Below are the code and all the weights of a small trained network. Each question names an input and a class and asks about switching units off, where a switched-off unit gives its printed mean instead of its output.

import numpy as np


def w(rows, s, z=0):
    codes = np.array(rows[::2]) - 128.0
    scale = np.full(codes.shape[1], s)
    scale[-1] = z or s
    return codes * scale


def norm(h):
    return h / np.sqrt((h * h).mean(-1, keepdims=True) + 1e-5)


def f(y):
    return np.maximum(y, 0)


def log_softmax(a):
    a = a - a.max(-1, keepdims=True)
    return a - np.log(np.exp(a).sum(-1, keepdims=True))


def net(x, mask):
    res = np.array(x, float).reshape(1, 6) / 4 @ E
    u = 0
    for l in range(2):
        y = f(norm(res) @ A[l][:, :-1].T + A[l][:, -1])
        res = res + np.where(mask[u : u + 4], y, B[l][:, -1]) @ B[l][:, :-1]
        u += 4
    return log_softmax(norm(res)[-1] @ U[:, :-1].T + U[:, -1])


A, B = {}, {}
E = w([
[81,175,109,53,177,177],'x0',
[148,90,117,157,212,76],'x1',
[79,96,200,241,37,234],'x2',
[214,129,169,172,79,191],'x3',
[145,162,156,127,22,253],'x4',
[79,85,50,159,52,239],'x5',
],0.0067)
A[0] = w([
[87,76,134,196,147,8,178],'0.n1',
[138,161,153,11,176,130,253],'0.n2',
[92,255,192,14,111,128,186],'0.n3',
[137,36,179,192,146,42,165],'0.n4',
],0.0093,0.0042)
B[0] = w([
[129,146,182,5,169,158,241],'0.n1',
[86,49,106,77,93,73,255],'0.n2',
[188,40,173,100,119,129,242],'0.n3',
[211,41,163,105,201,87,229],'0.n4',
],0.012,0.0073)
A[1] = w([
[95,254,53,39,152,215,252],'1.n1',
[116,183,117,137,123,60,41],'1.n2',
[177,86,156,239,173,111,192],'1.n3',
[110,163,216,110,168,229,59],'1.n4',
],0.0086,0.0033)
B[1] = w([
[138,125,186,146,9,112,199],'1.n1',
[145,98,157,122,188,229,128],'1.n2',
[115,65,158,97,130,82,251],'1.n3',
[128,134,108,93,50,190,222],'1.n4',
],0.011,0.0032)
U = w([
[100,202,60,190,185,91,2],'0',
[163,25,233,12,201,52,189],'1',
[123,64,210,152,43,178,246],'2',
[145,110,111,157,144,62,61],'3',
[82,192,99,213,202,78,1],'4',
[34,137,108,138,93,49,42],'5',
],0.011,0.0057)

Each question gives the input, the list of numbers given to net, and the class t.
The units are the neurons (one row each of A and B). Each row of codes is followed by its name. A weight is (code - 128) times the scale printed after its matrix; where a second scale follows, it is the last column's (A, B and U).
mask holds one flag per neuron, layer by layer. A switched-off neuron (its flag False) gives its mean, the last column of its row in B, instead of its output. The means were averaged over made-up inputs and are rounded, as every weight is.
A unit's drop is (log p(t) with every unit on - log p(t) with that unit switched off) / (log p(t) with every unit on - log p(t) with every unit switched off).
The circuit of an input: a set's keep is (log p(t) with only the set's units on - log p(t) with every unit switched off) / (log p(t) with every unit on - log p(t) with every unit switched off). Starting from all 8 units, units are removed one at a time, each time the one whose removal leaves the highest keep (on an exact tie, the one counted first), for as long as the keep stays at least 0.8.
circuit, biggest first: the units of the circuit, biggest drop first
k most important neurons: the k neurons with the biggest drops, biggest first
top k neurons in layer l: the k neurons of layer l with the biggest drops, biggest first
drop when u is switched off: that unit's drop, to one decimal
input [-6,-3,-5,3,8,-2], class 2: 2 most important neurons	(0.n4, 0.n1)
input [-3,-4,3,-7,6,-5], class 2: circuit, biggest first	(0.n4)
input [-6,1,-5,6,3,6], class 2: 3 most important neurons	(0.n4, 0.n3, 0.n2)
input [7,4,4,4,-7,7], class 2: circuit, biggest first	(0.n4, 0.n3, 1.n1)
input [4,8,-3,-4,2,7], class 2: circuit, biggest first	(0.n4, 1.n1, 0.n3)
input [7,6,8,6,4,-8], class 2: top 2 neurons in layer 0	(0.n4, 0.n2)
input [0,-6,-2,5,4,-1], class 2: top 2 neurons in layer 0	(0.n4, 0.n1)
input [7,7,6,-3,-2,8], class 2: drop when 0.n4 is switched off	0.2
input [5,5,2,-2,1,4], class 2: drop when 0.n2 is switched off	0.1
input [3,-2,2,-5,0,7], class 2: drop when 0.n2 is switched off	0.1
